Below are the code and all the weights of a small trained network. Each question names an input and a target symbol and asks about switching units off, where a switched-off unit gives its printed mean instead of its output.

import numpy as np


def w(rows, s, z=0):
    codes = np.array(rows[::2]) - 128.0
    scale = np.full(codes.shape[1], s)
    scale[-1] = z or s
    return codes * scale


def f(y):
    return y / 2 * (1 + np.tanh(0.7978845608 * (y + 0.044715 * y**3)))


def softmax(a):
    e = np.exp(a - a.max(-1, keepdims=True))
    return e / e.sum(-1, keepdims=True)


def log_softmax(a):
    a = a - a.max(-1, keepdims=True)
    return a - np.log(np.exp(a).sum(-1, keepdims=True))


def net(x, mask):
    ids = ['ΓΠΣΦΩβεημτψ'.index(c) for c in x.split()]
    T = len(ids)
    res = E[ids] + P[:T]
    u = 0
    for l in range(2):
        r = res
        for j in range(2):
            rows = slice(2 * j, 2 * j + 2)
            q, k, v = (r @ M[l][rows].T for M in (Q, K, V))
            z = softmax(np.where(np.tri(T) > 0, q @ k.T / 2**0.5, -1e9)) @ v
            o = O[l][rows]
            res = res + np.where(mask[u + j], z, o[:, -1]) @ o[:, :-1]
        u += 2
        y = f(res @ A[l][:, :-1].T + A[l][:, -1])
        res = res + np.where(mask[u : u + 4], y, B[l][:, -1]) @ B[l][:, :-1]
        u += 4
    return log_softmax(res[-1] @ U[:, :-1].T + U[:, -1])


Q, K, V, O, A, B = {}, {}, {}, {}, {}, {}
E = w([
[161,108,95],'Γ',
[5,145,160],'Π',
[136,201,132],'Σ',
[160,122,160],'Φ',
[174,130,145],'Ω',
[100,104,41],'β',
[162,154,208],'ε',
[177,106,197],'η',
[120,135,127],'μ',
[141,174,129],'τ',
[135,179,76],'ψ',
],0.02)
P = w([
[198,125,136],'0',
[124,250,133],'1',
[127,222,117],'2',
[127,198,99],'3',
[126,186,89],'4',
[125,184,86],'5',
[124,182,84],'6',
[124,173,80],'7',
[122,173,77],'8',
[121,171,76],'9',
[122,170,75],'10',
[120,166,73],'11',
[121,167,72],'12',
[121,163,71],'13',
],0.012)
Q[0] = w([
[189,98,195],'0.h1',
[148,208,173],'0.h1',
[113,113,187],'0.h2',
[46,129,7],'0.h2',
],0.012)
K[0] = w([
[173,149,34],'0.h1',
[248,49,45],'0.h1',
[125,159,83],'0.h2',
[27,131,164],'0.h2',
],0.014)
V[0] = w([
[156,93,235],'0.h1',
[95,244,148],'0.h1',
[181,240,131],'0.h2',
[217,127,68],'0.h2',
],0.011)
O[0] = w([
[161,121,220,122],'0.h1',
[121,203,112,190],'0.h1',
[169,178,90,254],'0.h2',
[254,99,42,130],'0.h2',
],0.0086,0.0079)
A[0] = w([
[59,235,104,148],'0.n1',
[194,151,103,98],'0.n2',
[151,254,97,254],'0.n3',
[224,118,180,146],'0.n4',
],0.0069,0.0035)
B[0] = w([
[146,17,165,197],'0.n1',
[203,3,44,173],'0.n2',
[229,123,128,250],'0.n3',
[159,68,167,159],'0.n4',
],0.0071,0.016)
Q[1] = w([
[223,151,74],'1.h1',
[175,33,28],'1.h1',
[80,118,135],'1.h2',
[126,250,137],'1.h2',
],0.012)
K[1] = w([
[174,18,107],'1.h1',
[144,25,172],'1.h1',
[112,254,84],'1.h2',
[175,118,105],'1.h2',
],0.0093)
V[1] = w([
[213,49,100],'1.h1',
[155,122,245],'1.h1',
[129,216,152],'1.h2',
[206,178,83],'1.h2',
],0.012)
O[1] = w([
[19,97,56,254],'1.h1',
[220,77,3,164],'1.h1',
[254,235,95,88],'1.h2',
[102,226,110,177],'1.h2',
],0.0096,0.041)
A[1] = w([
[178,133,79,91],'1.n1',
[137,158,126,40],'1.n2',
[132,121,154,97],'1.n3',
[85,83,10,1],'1.n4',
],0.012,0.0083)
B[1] = w([
[87,73,123,152],'1.n1',
[194,104,253,128],'1.n2',
[150,214,232,128],'1.n3',
[157,143,170,254],'1.n4',
],0.017,0.089)
U = w([
[173,221,138,182],'Γ',
[177,225,151,133],'Π',
[87,201,131,93],'Σ',
[155,148,182,133],'Φ',
[95,163,25,254],'Ω',
[113,118,145,157],'β',
[224,222,254,54],'ε',
[138,95,179,69],'η',
[117,103,43,151],'μ',
[104,136,224,94],'τ',
[32,99,75,130],'ψ',
],0.0082,0.0097)

Each question gives the input, a string of symbols that net reads in full, and the target symbol t.
The units are the heads (2 rows each of Q, K, V and O) and the neurons (one row each of A and B). Each row of codes is followed by its name. A weight is (code - 128) times the scale printed after its matrix; where a second scale follows, it is the last column's (O, A, B and U).
mask holds one flag per unit, layer by layer, with each layer's heads first. A switched-off unit (its flag False) gives its mean, the last column of its rows in O or B, instead of its output. The means were averaged over made-up inputs and are rounded, as every weight is.
A unit's drop is (log p(t) with every unit on - log p(t) with that unit switched off) / (log p(t) with every unit on - log p(t) with every unit switched off).
The circuit of an input: a set's keep is (log p(t) with only the set's units on - log p(t) with every unit switched off) / (log p(t) with every unit on - log p(t) with every unit switched off). Starting from all 12 units, units are removed one at a time, each time the one whose removal leaves the highest keep (on an exact tie, the one counted first), for as long as the keep stays at least 0.8.
circuit, biggest first: the units of the circuit, biggest drop first
unit that matters most: the unit with the biggest drop
top k neurons: the k neurons with the biggest drops, biggest first
k most important neurons of layer l: the k neurons of layer l with the biggest drops, biggest first
heads that matter: for each layer, one digit per head in row order, 1 if its drop is at least 0.15 and else 0, layers parted by /
input ψ Γ Γ Γ η, target Σ: 2 most important neurons of layer 0 : (0.n1; 0.n2)
input ψ β ε Ω μ ε η Φ Γ Φ, target Σ: unit that matters most : 1.h1
input Ω Φ η Γ η Γ Γ Γ ε β, target ε: circuit, biggest first : (1.n4; 1.n1)
input ψ Π Ω Γ, target Ω: circuit, biggest first : (1.n4; 1.h1; 1.h2)
input η ε Ω ψ η Φ ε ψ ψ, target η: circuit, biggest first : (1.n4; 1.n1; 0.h1; 1.h1)
input ψ ε Γ Φ Γ Γ Γ Γ μ, target Σ: heads that matter : 01 / 11
input μ Σ Γ Φ η ε ε β ε μ β Γ Γ ε, target Ω: circuit, biggest first : (1.n4; 1.h2)
input Ω Σ Γ Γ ψ Σ ε Γ Σ, target ε: top 4 neurons : (1.n4; 1.n1; 0.n2; 0.n4)
input ε η Γ β η Π ε Γ τ Γ ψ, target Γ: circuit, biggest first : (1.n4; 0.h2; 1.h2; 1.n1)
input ε ψ Γ, target μ: heads that matter : 10 / 11
input Ω Γ Γ τ η ε Σ Σ, target ε: top 4 neurons : (1.n4; 1.n1; 0.n4; 0.n2)
input ε η Φ η Γ Γ η Γ β η β, target μ: circuit, biggest first : (0.h1; 1.h1)
input β η ε Γ Σ, target ψ: circuit, biggest first : (1.n4; 1.h1)
input Γ β ψ μ, target τ: unit that matters most : 1.n4
input Γ ε Γ Γ β Γ η ε η Σ, target τ: heads that matter : 11 / 11
input Ω η ψ ψ μ Γ, target ε: heads that matter : 11 / 10
input ψ Ω η μ ε Ω Φ ε Φ η ψ η Γ Σ, target Σ: top 3 neurons : (0.n2; 1.n1; 1.n4)
input ε Φ Γ μ ε β μ, target μ: top 2 neurons : (1.n1; 0.n4)
input β ε Γ Φ ψ Ω, target ψ: heads that matter : 11 / 10
input ψ ε Π, target ε: 2 most important neurons of layer 0 : (0.n2; 0.n4)
input ε ψ β η Π β Γ Γ Γ η, target η: 2 most important neurons of layer 0 : (0.n4; 0.n1)
input Γ η η ε η Γ η ψ, target τ: most important neuron of layer 1 : (1.n4)
input Γ β Π μ η Φ μ η Γ τ ψ Γ η Γ, target Ω: top 4 neurons : (1.n4; 0.n2; 0.n1; 1.n1)
input τ Φ η Γ Γ Γ β ε Γ Γ ε ψ, target Γ: heads that matter : 01 / 11
input ε Σ Γ η ψ μ Γ ε ε β τ, target μ: 2 most important neurons of layer 0 : (0.n4; 0.n1)
input β Σ Ω τ Γ μ ε η ε ε ε Γ, target ψ: heads that matter : 11 / 10
input ε Γ Σ Σ ε Ω, target μ: unit that matters most : 1.n1
